Here is a tiny trained network, its code and every weight. The questions are about switching its units off for an input and a class, where a switched-off unit gives its printed mean instead of its output.

import numpy as np


def w(rows, s, z=0):
    codes = np.array(rows[::2]) - 128.0
    scale = np.full(codes.shape[1], s)
    scale[-1] = z or s
    return codes * scale


def norm(h):
    return h / np.sqrt((h * h).mean(-1, keepdims=True) + 1e-5)


def f(y):
    return y / 2 * (1 + np.tanh(0.7978845608 * (y + 0.044715 * y**3)))


def log_softmax(a):
    a = a - a.max(-1, keepdims=True)
    return a - np.log(np.exp(a).sum(-1, keepdims=True))


def net(x, mask):
    res = np.array(x, float).reshape(1, 4) / 4 @ E
    u = 0
    for l in range(2):
        y = f(norm(res) @ A[l][:, :-1].T + A[l][:, -1])
        res = res + np.where(mask[u : u + 11], y, B[l][:, -1]) @ B[l][:, :-1]
        u += 11
    return log_softmax(norm(res)[-1] @ U[:, :-1].T + U[:, -1])


A, B = {}, {}
E = w([
[129,145,209,89,167,92,195,121,131],'x0',
[147,159,49,78,145,100,154,96,96],'x1',
[173,124,157,130,255,160,146,21,146],'x2',
[214,200,243,121,92,60,114,203,90],'x3',
],0.0064)
A[0] = w([
[129,155,176,125,163,189,149,36,126,105],'L0N1',
[155,118,58,120,137,148,88,71,133,176],'L0N2',
[171,190,190,91,143,116,116,167,89,31],'L0N3',
[161,122,149,86,128,124,132,229,137,164],'L0N4',
[90,133,127,122,82,153,158,177,125,179],'L0N5',
[118,108,118,98,177,128,56,93,121,251],'L0N6',
[93,172,107,137,82,118,140,184,86,117],'L0N7',
[98,85,168,128,78,139,180,123,98,122],'L0N8',
[118,127,79,151,100,150,135,67,155,143],'L0N9',
[254,155,130,142,124,130,129,143,89,183],'L0N10',
[135,59,157,111,182,115,97,123,106,180],'L0N11',
],0.0089,0.0024)
B[0] = w([
[181,53,213,138,136,114,123,200,161,252],'L0N1',
[119,174,130,86,107,144,36,139,142,254],'L0N2',
[75,174,91,172,182,117,167,180,166,235],'L0N3',
[64,118,52,99,112,88,146,146,71,218],'L0N4',
[179,127,136,132,120,132,132,67,160,212],'L0N5',
[150,137,148,89,87,161,151,146,143,220],'L0N6',
[155,50,173,180,133,136,133,130,143,230],'L0N7',
[152,119,84,131,92,99,9,132,76,162],'L0N8',
[146,231,89,114,104,168,139,190,117,219],'L0N9',
[64,178,106,80,163,191,183,93,2,252],'L0N10',
[138,97,137,51,143,172,168,133,120,175],'L0N11',
],0.0072,0.0046)
A[1] = w([
[170,193,122,103,133,86,107,130,14,190],'L1N1',
[91,168,106,106,99,171,162,197,170,198],'L1N2',
[111,71,139,166,35,38,110,72,108,78],'L1N3',
[86,184,149,200,155,81,204,88,84,11],'L1N4',
[172,110,158,119,206,145,156,108,157,178],'L1N5',
[177,2,184,93,169,153,153,123,149,127],'L1N6',
[107,116,101,94,75,95,123,181,168,206],'L1N7',
[114,161,60,124,152,145,114,90,192,82],'L1N8',
[111,149,211,133,141,135,184,162,123,249],'L1N9',
[167,123,185,85,148,167,136,116,84,158],'L1N10',
[120,85,82,184,111,118,213,121,99,162],'L1N11',
],0.0086,0.002)
B[1] = w([
[104,161,154,131,188,128,96,99,112,251],'L1N1',
[140,124,133,160,152,153,164,15,172,254],'L1N2',
[153,83,195,134,137,68,91,144,146,220],'L1N3',
[47,95,13,179,144,136,134,162,95,198],'L1N4',
[117,70,136,116,2,114,122,165,131,218],'L1N5',
[151,139,123,63,93,106,212,168,104,246],'L1N6',
[189,115,99,102,182,133,122,97,182,225],'L1N7',
[210,118,83,170,119,143,173,100,150,179],'L1N8',
[136,149,82,148,93,110,147,111,123,245],'L1N9',
[115,113,162,129,115,126,101,198,112,220],'L1N10',
[109,94,207,165,80,62,105,147,206,185],'L1N11',
],0.0099,0.005)
U = w([
[157,35,211,204,137,37,34,131,190,101],'0',
[119,216,169,85,203,211,38,87,60,5],'1',
[208,139,57,160,153,227,124,20,218,196],'2',
[167,93,171,71,59,160,215,215,115,176],'3',
[8,182,105,220,208,73,155,172,40,142],'4',
],0.011,0.0026)

Each question gives the input, the list of numbers given to net, and the class t.
The units are the neurons (one row each of A and B). Each row of codes is followed by its name. A weight is (code - 128) times the scale printed after its matrix; where a second scale follows, it is the last column's (A, B and U).
mask holds one flag per neuron, layer by layer. A switched-off neuron (its flag False) gives its mean, the last column of its row in B, instead of its output. The means were averaged over made-up inputs and are rounded, as every weight is.
A unit's drop is (log p(t) with every unit on - log p(t) with that unit switched off) / (log p(t) with every unit on - log p(t) with every unit switched off).
The circuit of an input: a set's keep is (log p(t) with only the set's units on - log p(t) with every unit switched off) / (log p(t) with every unit on - log p(t) with every unit switched off). Starting from the 12 units with the biggest drops (on a tie, the unit counted first), units are removed one at a time, each time the one whose removal leaves the highest keep (on an exact tie, the one counted first), for as long as the keep stays at least 0.8.
units of the circuit, in order: the units of the circuit, biggest drop first
unit that matters most: the unit with the biggest drop
k most important neurons: the k neurons with the biggest drops, biggest first
top k neurons in layer l: the k neurons of layer l with the biggest drops, biggest first
drop when u is switched off: that unit's drop, to one decimal
input [-7,0,1,4], class 1: units of the circuit, in order -> (L1N1)
input [-2,-7,8,7], class 3: units of the circuit, in order -> (L0N11, L1N6)
input [-3,-3,5,4], class 3: 3 most important neurons -> (L0N1, L0N11, L1N5)
input [-2,1,2,1], class 1: 2 most important neurons -> (L0N10, L0N2)
input [-1,-2,-4,4], class 0: 2 most important neurons -> (L0N7, L1N11)
input [5,2,-6,-6], class 2: 2 most important neurons -> (L0N9, L0N1)
input [6,-7,-4,-8], class 2: 2 most important neurons -> (L0N7, L0N9)
input [-4,-7,1,3], class 4: top 2 neurons in layer 0 -> (L0N2, L0N1)
input [-6,-4,3,1], class 1: top 3 neurons in layer 0 -> (L0N3, L0N7, L0N2)
input [4,6,-8,3], class 0: 2 most important neurons -> (L0N7, L1N11)
input [-8,-6,2,1], class 2: drop when L1N1 is switched off -> 0.1
input [2,4,-2,-1], class 0: drop when L0N1 is switched off -> 0.4
input [5,-1,-3,-4], class 0: drop when L1N3 is switched off -> 0.3
input [8,-6,-4,-3], class 0: unit that matters most -> L0N8
